Below are the code and all the weights of a small trained network. Each question names an input and a target symbol and asks about switching units off, where a switched-off unit gives its printed mean instead of its output.

import numpy as np


def w(rows, s, z=0):
    codes = np.array(rows[::2]) - 128.0
    scale = np.full(codes.shape[1], s)
    scale[-1] = z or s
    return codes * scale


def softmax(a):
    e = np.exp(a - a.max(-1, keepdims=True))
    return e / e.sum(-1, keepdims=True)


def log_softmax(a):
    a = a - a.max(-1, keepdims=True)
    return a - np.log(np.exp(a).sum(-1, keepdims=True))


def net(x, mask):
    ids = ['αγεζηθμξτφψ'.index(c) for c in x.split()]
    T = len(ids)
    res = E[ids] + P[:T]
    u = 0
    for l in range(3):
        r = res
        for j in range(3):
            rows = slice(4 * j, 4 * j + 4)
            q, k, v = (r @ M[l][rows].T for M in (Q, K, V))
            z = softmax(np.where(np.tri(T) > 0, q @ k.T / 4**0.5, -1e9)) @ v
            o = O[l][rows]
            res = res + np.where(mask[u + j], z, o[:, -1]) @ o[:, :-1]
        u += 3
    return log_softmax(res[-1] @ U[:, :-1].T + U[:, -1])


Q, K, V, O = {}, {}, {}, {}
E = w([
[197,106,35,72,112,71],'α',
[126,192,113,194,141,141],'γ',
[182,227,200,69,102,88],'ε',
[103,128,74,216,120,100],'ζ',
[191,54,177,147,87,158],'η',
[142,151,89,164,118,104],'θ',
[130,177,93,120,77,130],'μ',
[164,200,101,156,172,145],'ξ',
[153,229,116,135,144,175],'τ',
[88,163,146,203,88,86],'φ',
[129,118,51,254,178,113],'ψ',
],0.02)
P = w([
[6,159,102,57,88,165],'0',
[108,161,144,168,85,112],'1',
[119,142,140,160,112,115],'2',
[131,133,143,148,124,116],'3',
[143,131,142,147,128,117],'4',
[151,128,140,140,131,120],'5',
[158,127,139,138,131,124],'6',
[163,124,136,138,130,127],'7',
[169,120,139,131,132,131],'8',
[171,121,135,133,129,139],'9',
[177,120,133,130,124,144],'10',
],0.013)
Q[0] = w([
[154,130,41,184,145,99],'0.h0',
[51,100,210,142,12,137],'0.h0',
[173,54,163,58,132,74],'0.h0',
[139,82,197,72,79,254],'0.h0',
[55,144,199,141,118,104],'0.h1',
[192,137,72,90,153,113],'0.h1',
[145,104,91,100,138,109],'0.h1',
[137,120,136,115,155,153],'0.h1',
[125,157,161,106,139,130],'0.h2',
[174,165,138,157,139,178],'0.h2',
[156,194,138,132,107,178],'0.h2',
[149,113,147,108,162,113],'0.h2',
],0.011)
K[0] = w([
[91,140,25,131,163,90],'0.h0',
[75,95,159,132,68,127],'0.h0',
[194,39,133,101,116,157],'0.h0',
[119,74,163,123,124,252],'0.h0',
[130,160,118,132,154,101],'0.h1',
[122,99,153,121,107,145],'0.h1',
[159,139,137,152,169,128],'0.h1',
[118,116,123,139,131,126],'0.h1',
[134,115,158,173,138,145],'0.h2',
[160,98,166,172,120,169],'0.h2',
[125,111,154,82,146,183],'0.h2',
[133,110,93,71,68,147],'0.h2',
],0.012)
V[0] = w([
[130,104,135,123,42,230],'0.h0',
[124,111,47,137,138,153],'0.h0',
[123,55,90,126,137,203],'0.h0',
[161,87,85,80,102,55],'0.h0',
[159,113,101,187,110,179],'0.h1',
[73,232,80,133,182,77],'0.h1',
[140,197,2,85,88,62],'0.h1',
[107,161,114,176,165,55],'0.h1',
[137,6,162,127,145,171],'0.h2',
[113,173,112,100,205,45],'0.h2',
[110,126,112,127,49,128],'0.h2',
[200,80,83,137,127,42],'0.h2',
],0.0086)
O[0] = w([
[173,37,224,123,119,112,119],'0.h0',
[180,219,157,85,142,57,184],'0.h0',
[115,72,196,102,133,69,99],'0.h0',
[71,190,156,140,166,19,229],'0.h0',
[186,110,95,188,94,150,174],'0.h1',
[75,106,196,150,105,71,105],'0.h1',
[35,141,209,161,95,36,253],'0.h1',
[28,137,169,177,20,111,110],'0.h1',
[73,77,131,52,187,146,40],'0.h2',
[71,44,120,232,65,166,86],'0.h2',
[206,184,188,104,216,149,195],'0.h2',
[253,111,82,102,100,214,213],'0.h2',
],0.0056,0.0051)
Q[1] = w([
[133,132,126,147,121,148],'1.h0',
[155,114,112,121,138,80],'1.h0',
[153,113,94,124,102,122],'1.h0',
[165,129,98,107,153,150],'1.h0',
[184,140,39,91,182,93],'1.h1',
[177,106,101,160,232,173],'1.h1',
[114,155,185,112,57,138],'1.h1',
[122,135,96,122,7,135],'1.h1',
[139,149,178,74,168,131],'1.h2',
[177,148,87,191,200,119],'1.h2',
[166,227,144,183,110,125],'1.h2',
[106,85,130,202,120,108],'1.h2',
],0.012)
K[1] = w([
[139,144,125,145,112,167],'1.h0',
[143,150,125,137,113,110],'1.h0',
[148,120,111,150,101,115],'1.h0',
[165,168,127,167,143,116],'1.h0',
[136,148,105,161,160,73],'1.h1',
[64,192,6,157,162,106],'1.h1',
[199,165,160,111,135,147],'1.h1',
[176,59,121,128,136,162],'1.h1',
[143,182,152,146,118,163],'1.h2',
[99,93,174,206,200,205],'1.h2',
[127,47,178,98,112,188],'1.h2',
[139,98,62,157,149,110],'1.h2',
],0.014)
V[1] = w([
[149,204,132,50,32,152],'1.h0',
[158,213,200,254,107,205],'1.h0',
[227,79,219,174,105,135],'1.h0',
[75,184,105,79,95,214],'1.h0',
[79,236,78,94,152,155],'1.h1',
[122,116,105,172,214,73],'1.h1',
[90,174,59,125,92,123],'1.h1',
[185,105,201,177,168,92],'1.h1',
[121,211,117,148,165,116],'1.h2',
[218,98,170,100,55,120],'1.h2',
[108,174,166,67,79,161],'1.h2',
[78,143,100,168,128,191],'1.h2',
],0.0063)
O[1] = w([
[164,115,110,161,110,177,231],'1.h0',
[163,166,156,162,140,138,235],'1.h0',
[162,47,254,207,73,58,96],'1.h0',
[69,105,96,142,91,148,72],'1.h0',
[206,183,180,145,164,76,160],'1.h1',
[178,130,158,140,119,177,170],'1.h1',
[205,134,207,107,166,113,194],'1.h1',
[95,59,65,159,92,127,202],'1.h1',
[164,109,88,56,43,140,127],'1.h2',
[121,123,195,154,116,89,255],'1.h2',
[125,16,85,160,105,88,165],'1.h2',
[133,128,122,131,90,182,37],'1.h2',
],0.0062,0.0055)
Q[2] = w([
[165,165,143,166,137,144],'2.h0',
[139,158,160,128,57,82],'2.h0',
[164,118,76,164,110,117],'2.h0',
[103,106,180,178,100,171],'2.h0',
[75,185,203,111,136,141],'2.h1',
[174,133,138,151,137,78],'2.h1',
[136,130,141,80,86,123],'2.h1',
[67,184,138,97,88,152],'2.h1',
[90,178,139,249,93,144],'2.h2',
[120,141,125,202,107,137],'2.h2',
[76,130,206,177,121,104],'2.h2',
[135,135,136,207,131,115],'2.h2',
],0.016)
K[2] = w([
[151,120,201,136,163,150],'2.h0',
[118,9,179,93,63,167],'2.h0',
[206,78,119,168,122,104],'2.h0',
[62,101,126,160,145,153],'2.h0',
[103,199,143,199,129,103],'2.h1',
[139,107,202,102,106,165],'2.h1',
[90,155,147,84,143,87],'2.h1',
[39,176,114,169,166,130],'2.h1',
[86,176,136,220,185,124],'2.h2',
[78,159,148,192,149,158],'2.h2',
[112,154,168,145,150,83],'2.h2',
[104,196,116,148,176,169],'2.h2',
],0.013)
V[2] = w([
[14,74,208,3,25,125],'2.h0',
[172,87,158,74,124,88],'2.h0',
[61,123,25,143,122,121],'2.h0',
[162,59,118,238,146,234],'2.h0',
[248,138,195,26,26,98],'2.h1',
[151,54,145,188,125,198],'2.h1',
[97,67,32,18,98,205],'2.h1',
[38,119,69,108,100,213],'2.h1',
[159,174,127,85,85,18],'2.h2',
[175,82,229,91,110,77],'2.h2',
[172,228,170,120,75,171],'2.h2',
[173,78,254,157,113,128],'2.h2',
],0.0064)
O[2] = w([
[140,198,94,180,174,168,53],'2.h0',
[89,140,78,178,118,192,165],'2.h0',
[183,175,180,133,125,75,80],'2.h0',
[183,127,120,93,68,168,127],'2.h0',
[117,175,176,194,69,135,253],'2.h1',
[106,176,138,124,197,91,156],'2.h1',
[180,148,128,254,213,181,58],'2.h1',
[146,101,73,166,173,119,49],'2.h1',
[171,94,157,110,147,208,176],'2.h2',
[181,124,87,95,125,120,157],'2.h2',
[138,136,118,108,206,130,172],'2.h2',
[67,64,66,152,162,86,173],'2.h2',
],0.0078,0.014)
U = w([
[74,243,172,110,112,27,164],'α',
[174,114,184,135,2,122,143],'γ',
[136,154,118,196,69,91,1],'ε',
[126,30,150,140,101,201,226],'ζ',
[133,168,34,95,89,164,153],'η',
[131,83,233,182,129,62,39],'θ',
[152,130,187,97,184,126,127],'μ',
[187,206,135,149,125,112,5],'ξ',
[74,74,125,140,78,105,102],'τ',
[105,83,165,43,150,160,191],'φ',
[185,120,80,115,119,81,107],'ψ',
],0.008,0.0077)

Each question gives the input, a string of symbols that net reads in full, and the target symbol t.
The units are the heads (4 rows each of Q, K, V and O). Each row of codes is followed by its name. A weight is (code - 128) times the scale printed after its matrix; where a second scale follows, it is the last column's (O and U).
mask holds one flag per head, layer by layer. A switched-off head (its flag False) gives its mean, the last column of its rows in O, instead of its output. The means were averaged over made-up inputs and are rounded, as every weight is.
A unit's drop is (log p(t) with every unit on - log p(t) with that unit switched off) / (log p(t) with every unit on - log p(t) with every unit switched off).
The circuit of an input: a set's keep is (log p(t) with only the set's units on - log p(t) with every unit switched off) / (log p(t) with every unit on - log p(t) with every unit switched off). Starting from all 9 units, units are removed one at a time, each time the one whose removal leaves the highest keep (on an exact tie, the one counted first), for as long as the keep stays at least 0.8.
circuit, biggest first: the units of the circuit, biggest drop first
unit that matters most: the unit with the biggest drop
which heads matter: for each layer, one digit per head in row order, 1 if its drop is at least 0.15 and else 0, layers parted by /
drop of u: that unit's drop, to one decimal
input ψ μ ζ μ α μ ψ η α μ ε, target γ: which heads matter => 010 / 000 / 010
input ξ α α α μ ψ μ μ φ ξ, target γ: which heads matter => 100 / 101 / 010
input α μ η τ, target φ: unit that matters most => 0.h2
input ψ τ α α ε α μ φ α τ, target γ: which heads matter => 100 / 101 / 010
input α η τ τ θ, target ξ: which heads matter => 111 / 010 / 110
input α α η γ θ ξ ξ α ε α φ, target τ: which heads matter => 101 / 111 / 010
input ψ μ μ η, target ζ: which heads matter => 110 / 010 / 010
input γ τ τ α α, target γ: circuit, biggest first => [2.h1, 2.h2]
input ψ τ η α φ, target τ: circuit, biggest first => [0.h0, 1.h1]
input ψ γ φ α α η α α α ψ, target θ: which heads matter => 110 / 011 / 110
input μ γ ξ φ η, target ζ: circuit, biggest first => [1.h1, 0.h0, 0.h1]
input μ ψ α α ξ α α θ α μ ψ, target γ: which heads matter => 001 / 010 / 010
input ζ μ ψ η ψ θ, target ξ: circuit, biggest first => [1.h1, 0.h0, 2.h0, 2.h1]
input η γ ξ ξ μ η ζ ξ, target γ: which heads matter => 010 / 011 / 111
input α ξ τ α φ α ξ τ η τ, target φ: circuit, biggest first => [2.h1, 0.h2]
input α ψ ψ ψ, target γ: circuit, biggest first => [2.h0]
input τ φ α α γ η ζ η η μ, target η: circuit, biggest first => [2.h0, 0.h0]
input ε α μ ψ, target α: circuit, biggest first => [0.h1, 1.h2, 2.h0]
input α γ τ φ α τ, target γ: circuit, biggest first => [0.h0, 2.h0]
input τ ζ α, target α: circuit, biggest first => [0.h0]
input γ γ μ α α η μ, target η: which heads matter => 110 / 010 / 110
input μ τ ξ η η α α φ θ ψ, target α: which heads matter => 100 / 101 / 011
input α ψ ψ η α ζ α α ξ, target μ: which heads matter => 110 / 011 / 010
input μ η η γ α, target α: which heads matter => 100 / 111 / 010
input τ η α ξ ξ, target μ: drop of 2.h1 => 0.3
input θ α α ε μ η θ τ α, target ψ: drop of 0.h0 => 3.3
input α θ ε μ η ε α φ α ζ, target ε: drop of 1.h1 => 0.9
input α α θ μ η η ε ζ, target α: circuit, biggest first => [0.h0]
input α ψ α α α α α η μ τ ψ, target θ: drop of 2.h1 => 0.3
